Here are made-up nodes, facts about them, and rows of numbers that follow some of those facts. Name the node behind each unnamed row.

How the nodes are related:
σ: hangs directly under; α: uses
limi	σ	fadek; lebres	σ	trobra; dradroler	σ	febra
foto	σ	goflon; plenim	σ	brifom; stenon	σ	bezitas
gugatre	σ	gruzen; neklur	σ	ziste; rili	σ	grotrim
penuni	σ	vaskibol; duskam	σ	pludrur; baplal	σ	trobra
sadrim	σ	kaman; plolol	σ	tofluze; grusegral	σ	droklil
groza	σ	drutan; naskas	σ	studraplis; bruta	σ	butraklom
koso	σ	brizak; molegran	σ	gistu; skaplin	σ	bragos
plabus	σ	rorak; samal	σ	sadrim; studraplis	σ	tekun
vagrigre	σ	gukem; brotrafli	σ	rili; trobre	σ	goflon
gribro	σ	tisi; flidrus	σ	butraklom; zuku	σ	memor
vozagrin	σ	tofluze; febra	σ	vaskibol; tuzaplur	σ	ziste
tutatrir	σ	bezitas; kegregril	σ	bunatri; zaken	σ	baplal
skigru	σ	droklil; podak	σ	trevak; kliklibu	σ	flirar
brenus	σ	tisi; goflon	σ	flirar; tipom	σ	sadrim
flosir	σ	zastal; tradravol	σ	pludrur; dagim	σ	luten
stunik	σ	tofluze; pidra	σ	tekun; staplen	σ	tofluze
laplo	σ	brifom; tubrar	σ	bezitas; tristek	σ	plorak
mufabran	σ	tekun; dronar	σ	vaskibol; tromu	σ	tutatrir
plukim	σ	gimobron; zote	σ	tekun; ziste	σ	bezitas
luten	σ	vaskibol; klastek	σ	vaskibol; klifi	σ	gimobron
stogrir	σ	laplo; stoflar	σ	tofluze; gruklil	σ	mufabran
veklus	σ	tofluze; trevak	σ	bezitas; sofar	σ	gistu
briflem	σ	drudes; steke	σ	koso; stomi	σ	tutatrir
drogrum	σ	klastek; pipli	σ	tekun; travam	σ	gistu
draskeki	σ	pidra; malos	σ	laplo; fadek	σ	grotrim
kloga	σ	vaskibol; skapes	σ	brizak; fude	σ	baplal
neflun	σ	mufabran; saple	σ	kloga; pofli	σ	droklil
bragos	σ	plorak; drudes	σ	butraklom; gukem	σ	grotrim
nikim	σ	tutatrir; guklusur	σ	ziste; tetrupu	σ	bezitas
zugor	σ	drutan; puga	σ	goflon; pludrur	σ	bezitas
brefik	σ	brifom; groklan	σ	laplo; brotu	σ	tofluze
skonogran	σ	gukem; skuda	σ	pofli; traskur	σ	stenon
kliski	σ	sude; tisi	σ	kaman; tegregran	σ	penuni
rorak	σ	droklil; grudis	σ	grotrim; grobik	σ	pidra
piri	σ	stunik; nebagen	σ	drudes; gistu	σ	trobra
gimobron	σ	butraklom; subon	σ	tutatrir; bunatri	σ	droklil
klapon	σ	brifom; grones	σ	flidrus; stotuske	σ	vozagrin
skasku	σ	gruzen; tuko	σ	rili; memor	σ	brifom
beflo	σ	tekun; kudom	σ	vaskibol; tofor	σ	plorak
sude	σ	tofluze; retrul	σ	fadek; dradroler	α	rili
foto	α	tekun; neklur	α	retrul; rili	α	memor
penuni	α	tipom; naskas	α	brenus; zastal	α	puga
molegran	α	tristek; skaplin	α	grusegral; samal	α	stoflar
studraplis	α	gugatre; vagrigre	α	klastek; gribro	α	neflun
febra	α	gistu; tutatrir	α	tuzaplur; kliklibu	α	sofar
brenus	α	grobik; tipom	α	stotuske; tradravol	α	grotrim
dagim	α	koso; stunik	α	tradravol; staplen	α	tutatrir
tubrar	α	draskeki; tristek	α	kaman; tromu	α	brefik
klifi	α	groklan; stogrir	α	beflo; gruklil	α	tofor
veklus	α	penuni; trevak	α	brizak; sofar	α	guklusur
stomi	α	brotrafli; drogrum	α	plenim; bezitas	α	plolol
pipli	α	stogrir; fadek	α	skaplin; kloga	α	samal
skapes	α	gruzen; fude	α	skigru; pofli	α	drogrum
drudes	α	plabus; nikim	α	tubrar; guklusur	α	zastal
tetrupu	α	pidra; pludrur	α	klapon; groklan	α	stunik
brizak	α	skuda; skuda	α	kegregril; traskur	α	sude
tisi	α	veklus; rorak	α	kloga; grudis	α	flirar
grobik	α	klifi; nebagen	α	sadrim; gimobron	α	groza
bunatri	α	staplen; grones	α	dronar; stotuske	α	bezitas
tuko	α	tromu; memor	α	bunatri

Some rows with their names:
skonogran: [-15  -1  -3   8   5   0  -8  -2 -10   6  -4  -1  -9  -5   0  -2   6  14
  -4  -5  -3  -5   3   8  -2  -3   1  -6  -2   3   5  -5  -4   6 -11  21
  19   4   4  -4   0   4   1]
koso: [-21  13   4  -6  -2   1  13   1 -11  -8  11  -5  12  -3  -3  -4 -10  -9
 -16   1  -1 -14   7   3  -3   1   0   3   5  -1  -1  -7   3   1   8  11
 -15   8  -4   7   0  -5   2]
stoflar: [ -8 -14  -7  10 -14 -17  -5  -8 -10  -4  -9 -13  17  -1 -12  -2  -3  -7
  12   2  -2  11   6   8  -2 -12   8 -21  -4   3   8 -13  -9  -5  -1 -30
  35  13 -10 -48 -11  -2   4]
flosir: [ -7  -1  -2   4   3  -2  -7  -4  -5   0 -12   3  -2  -2  -3   2   8   8
   6   0  -1  -2   4   2  -1   2   4  -4  -3   8   4  -8  -4   3  -6  10
   6   3  -2 -18  -1   4  -4]
stogrir: [ 18  -6   6   3   8   3  -9   1  14   5  -8   1  -3   3  -1   7  10   6
  19   3   5  20  -8  -5  -1  -7   6  -3  -4   4   3   9  -4  -5  -6 -18
   4  -6   2   4   2   1  -3]
vagrigre: [  3  -6  -4   8   5   2 -11   0   1  10   0  -1 -13   0   4  -1   5  13
   2  -5  -1   6  -5   4   0  -6  -2  -4  -2  -3   3   7  -3   3  -9   5
  23  -3   9  10   2   3   4]
brefik: [ -7   1   5   3   7   0  -7  -3  -4  -1 -11   1   1  -2  -6   4  11   8
   9   2   2   2   3   0  -2  -1   8  -5  -4  12   5  -7  -5   0  -8   6
  -1   4  -4 -16  -1   4  -6]
gukem: [-33  12   1   1   2   3  10   2 -18   2  22 -12   2  -6   2 -10 -14   0
 -31  -6  -4 -18   3  12  -4  -5  -5   0   7  -9   1   0   2   6   0  27
   7   9   6  29   2  -4  10]
samal: [ 30 -34  11  25 -27 -23 -20 -10   4  -7 -15 -32  45   5 -18 -15 -13 -20
  17   5   9  49 -22  16  -1 -39  22 -37 -11  -8   8  24  -9 -12  -1 -50
  57  38 -15 -28 -15 -12  14]
kliklibu: [ 17  16   9  -9  -9   9  17   5  24  10  21  -2  -4   8   4 -10 -15 -14
 -18   4  -1   5 -17   5  -2  -8 -11   3   4  -9  -1  -2   2  -3  12  -5
  -7  -5   7  32   4   1  -4]
saple: [  0   2   1   9  -1  -8 -13  -6  -3   0 -23  11   1  -3  -2   0   9   4
   1  -5   1  -7   1  11  -1   5   2  -1  -1   3   4  -9  -1   3  -6  12
  -5  -4   1 -32  -2   3  -1]
flidrus: [-21  15   9  -7   2   6  12   1 -11  -6  12  -8  13  -3  -5  -2  -7  -9
 -10   2   0  -9   6   1  -4  -1   3   1   5   0   1  -5   2  -1   8   9
 -21   8  -5  12   1  -5   0]
butraklom: [-21  15  10  -7   3   5  12   1 -10  -7  12  -8  14  -3  -5  -2  -7  -9
 -10   3   0  -9   6   1  -4  -1   3   1   5   1   1  -5   2  -1   6   7
 -22   7  -6  13   1  -5   0]
steke: [ -6  -1  -2   4   3  -2  -8  -3  -6   0 -12   2  -2  -3  -4   1   9   8
   5   0  -1  -2   5   1  -1   2   4  -4  -2   8   4  -8  -4   3  -6  10
   5   3  -2 -18  -1   4  -4]
nikim: [ 18 -17  -2   5   0  -6  -5   1  12   2   8   5 -13   4   5   1   1   5
   2   1   4   8 -13  -5   6   3   3   1  -7   4  -5  12  -3  -3 -10  -7
  14   0  -4  -8  -3   6  -3]
pofli: [  4   7   7  -6   0   7  12   5   5  -2  16  -8   7   2   2  -1 -11 -11
  -5   2   2   5  -4  -2  -2  -6  -3   4   5  -9  -2  10   3  -4   9 -13
 -11  -2   2  30   2  -7   4]
grones: [ 10  -5   2   3   4   3 -10   0   7   5  -7   1  -6   2  -1   4   9   7
  14   1   2  11  -3  -3   0  -4   4  -3  -4   4   3   4  -2  -1  -5  -8
   6  -4   2  -1   1   3  -3]
brenus: [ 19 -19   2  10  -2  14   5   4  25   4  -5  -3  -9  -4   9   6  27   7
  -5  -7   4  38  13  -6   6  10  -4   0   1 -11   5  21   1  -6   6 -40
   8   7   0   3   2   1  -2]
gugatre: [ -9  -1  -2   4   3  -3  -7  -4  -6   0 -12   3  -1  -3  -4   1   9   9
   5   0  -1  -3   5   2  -1   3   4  -4  -3   8   4  -9  -4   3  -6  12
   5   3  -2 -20  -1   4  -3]
podak: [ -7  -8  -1   4   2  -7  -4  -3  -5  -3   1   4  -6  -2  -1  -1   4   6
  -3   1   0  -7  -1   0   3   7   5  -1  -5  11  -2  -4  -4   1 -10  15
   7   8  -8 -23  -4   7  -6]

Which node is each row?
No name comes twice in this set of rows, the named rows included.
[  6 -22   0   5  -5  19  -3   4  16  11  14   1 -27  -3  12   1  32   5
 -11 -10   0  18  20 -10  15  25  -5   2  -2  -5   0  14  10  -3   6 -17
  -5  12  -9  -5   2  12  -9] -> tradravol
[ 35 -19  20  23 -37 -28 -10  -8   6 -14 -13 -25  60   5 -13 -21 -32 -45
 -11  -2  12  32 -28  29  -2 -36  13 -25  -1 -27   3  28   1 -14  13 -54
  22  30  -8 -22 -15 -24  25] -> kloga
[ -7   5   1   1   2   6   9   6  -2   7  26 -11  -4  -1   8  -8 -16  -1
 -25  -6  -1  -2  -8   7  -3 -11  -9   2   7 -17  -2  14   3   2   1   4
  13   0  13  46   3  -7  13] -> fadek
[ 23  14   2  -2  33 -17  74  17  39 -38  -7  20  18 -10  18  28 -29  15
 -35  12  14  12 -24 -11 -19   2 -11  42  13  -7 -12  28 -30  -9 -12 -37
   5 -31  23  41   6 -22   9] -> brizak
[ 10  -3  11   1 -11  -2   7   1   2  -6  13 -21  26   3  -6  -8 -18 -21
  -4   4   4  18 -10   4  -3 -19   5  -9   2 -12   0  16   1  -8  11 -28
   6  16  -5  19  -4 -12  10] -> rorak
[ 57  22  12  -5 -17  15   6   2  68  38  10  12 -37  21   6 -18   1  -2
 -16  10  -3  23 -44  16  -2 -15 -18  -8  -8   2   9 -20  -9  -2   4   3
  20 -16  16  20   9  23 -24] -> sofar
[  5   2   3  -7   4   8   7   3  -2  -3  19  -1   8   6   4  -4 -10 -14
   8   4  -2   3  -3  -4  -1  -8  -5   1   9  -8  -4  16   8  -4   4  -5
 -11 -12   4  25   2  -7  11] -> tisi
[-38   9   2   1   0  13  12   3 -17   5  25 -13  -4  -9   5 -10  -3   1
 -37 -10  -5 -15  15  10  -1   4  -8   0   9 -13   3  -1   6   6   6  24
  -1  15   3  28   3  -2   7] -> grotrim
[ 65  20  13  -7 -26  12  14   3  82  42  30  17 -51  26  10 -27  -8  -6
 -37  13  -5  15 -57  20   2 -10 -23  -5 -12   6   3 -25 -10  -2   1  15
  25 -12  11  13   7  34 -32] -> guklusur
[-19  -1   5  -5  -4  -7  17   2  -8 -12  33  -2   2  -2   1  -7 -17 -12
 -30   3   1 -22  -4  -1   5  11   2   8   0   4 -11   0   3  -2   0  17
 -12  17 -15  -3  -5   2  -1] -> ziste
[ 26  -4  -2   6  -3  -9 -28  -1   7  11 -23   8 -10   3   2   8   2   6
  16  -9   7   2 -14   4   3  -1   2   4  -8  -5  -2   5   2   0  -3 -15
  -2 -13  11  -5   1  -2   1] -> dradroler
[ -1 -19  -1  -9  12   7   2   2 -18 -10  54  13  -2  16  11 -13 -13 -24
  23   9  -8 -15  -5 -14   8  -1  -6   1  14   3 -18  31  20  -5 -13  29
 -15 -21  -8   7  -5   3  18] -> bezitas

Now the same nodes, written a new way:
Known rows:
trobra: [ 0 -3  6 -1 -2 -2  0  3 -1  5  8  6 -6 12]
skasku: [ 7 -2  6 -4 -4  6 -2  3 -2  4  8  2 -1 15]
zugor: [-2  0  3 -8  1  0 -2  2 -2  5  7  6 -1 11]
skuda: [ 17 -16 -32 -25 -27  -1 -16  11  34  43   5  55 -12  14]
plabus: [ 4 -2  6 -5 -3  4 -1  3 -1  5  8  2 -1 15]
drudes: [ 10   1 -16   8   0   6   3   6   6  -5  -8  13  10  -1]
rorak: [ 14 -15   6   5  13  12   7  16  -4  -8  -8  25 -13  -7]
trobre: [ 6 -2  6 -4 -4  6 -1  3 -1  4  8  3  0 16]
kliski: [ 10  -1   5 -21   0   9   8   4  -3   6  12   3   1  24]
penuni: [  9 -38 -15 -13  -8  10  21  29 -12 -45  29  26  38   6]
draskeki: [  3   2  12  -4   1   4 -11  14   3  -2   1   1  -3  25]
guklusur: [ 22  45 -16  -4 -30   5   8 -12 -14 -97 -20   4 -35   1]
ziste: [-1 -3 -2 -2  4  5 -7 -5 -8  0  8 16 -4 19]
tuzaplur: [ 12   2   5   8   0   3  -8 -10  -9   1   5  19   3  25]
tutatrir: [ 30   9  -2  18   6 -19  -1  -8  -7  -5 -15  38  18  15]
skaplin: [ 22  -7  -6   1  -6   5   3  13   1 -10  -4  14  -2   6]
brefik: [ 8 -3  8  0 -6  7  1  3  0  5  9  3 -4 16]
pipli: [ 20  -5  -3   1  -2   2  -3  19   3 -14  -8  11  -2  14]
klastek: [  4   3   3 -13  -3   3  -5   4  -7   7  19   7  -1   3]
stoflar: [ 10  -9  24  -9  13  25   9  10  -7   6   8  13 -15  11]

Name these rows:
No name comes twice in this set of rows, the named rows included.
[ 10 -45 -13  -4 -11  13  27  29  -7 -51  21  19  45  23] -> tipom
[ 48  17  11  11   2 -25  12  -2  -1   3 -19  32  31  18] -> staplen
[17 -2 -8 -8 -4  0 -1 11 -6 -6  9 14  1 -5] -> febra
[ 29 -17 -29   6  -1  -2  -4  19  -3   2  -8 -13  -7   6] -> brenus
[  5  -9   4 -18  -2  10  11   7  -4  -5  17   3  12  27] -> plolol
[-3  2  6 -8  3 -1 -7  8  1  1  3  5 -2 17] -> tekun
[ 14 -40 -14 -22  -6  14  34  28  -9 -47  23  18  44  31] -> stotuske
[ 10  -2  -4  -3   4  -4  -4  18   2 -12  -7  11   0  13] -> studraplis
[  3   3   3 -11  -2   2  -4   4  -5   5  16   7  -1   4] -> vaskibol
[ 27 -16 -36   9   7  -9 -18  32  -2   0 -15 -33  -8  17] -> grobik
[  9   0   6 -16  -1   8   6   4  -2   4  10   3   1  22] -> brotu
[-3  5 -4  3  2  8 -1 -1  5  6  1  5  9  6] -> flidrus
[ 12  40 -11 -13 -24  -4  12  -3  -6 -74 -17  -3 -24  -8] -> zastal
[ 16  -2   0   1   0   0  -6  21   4 -15  -7   6  -1  19] -> gruklil

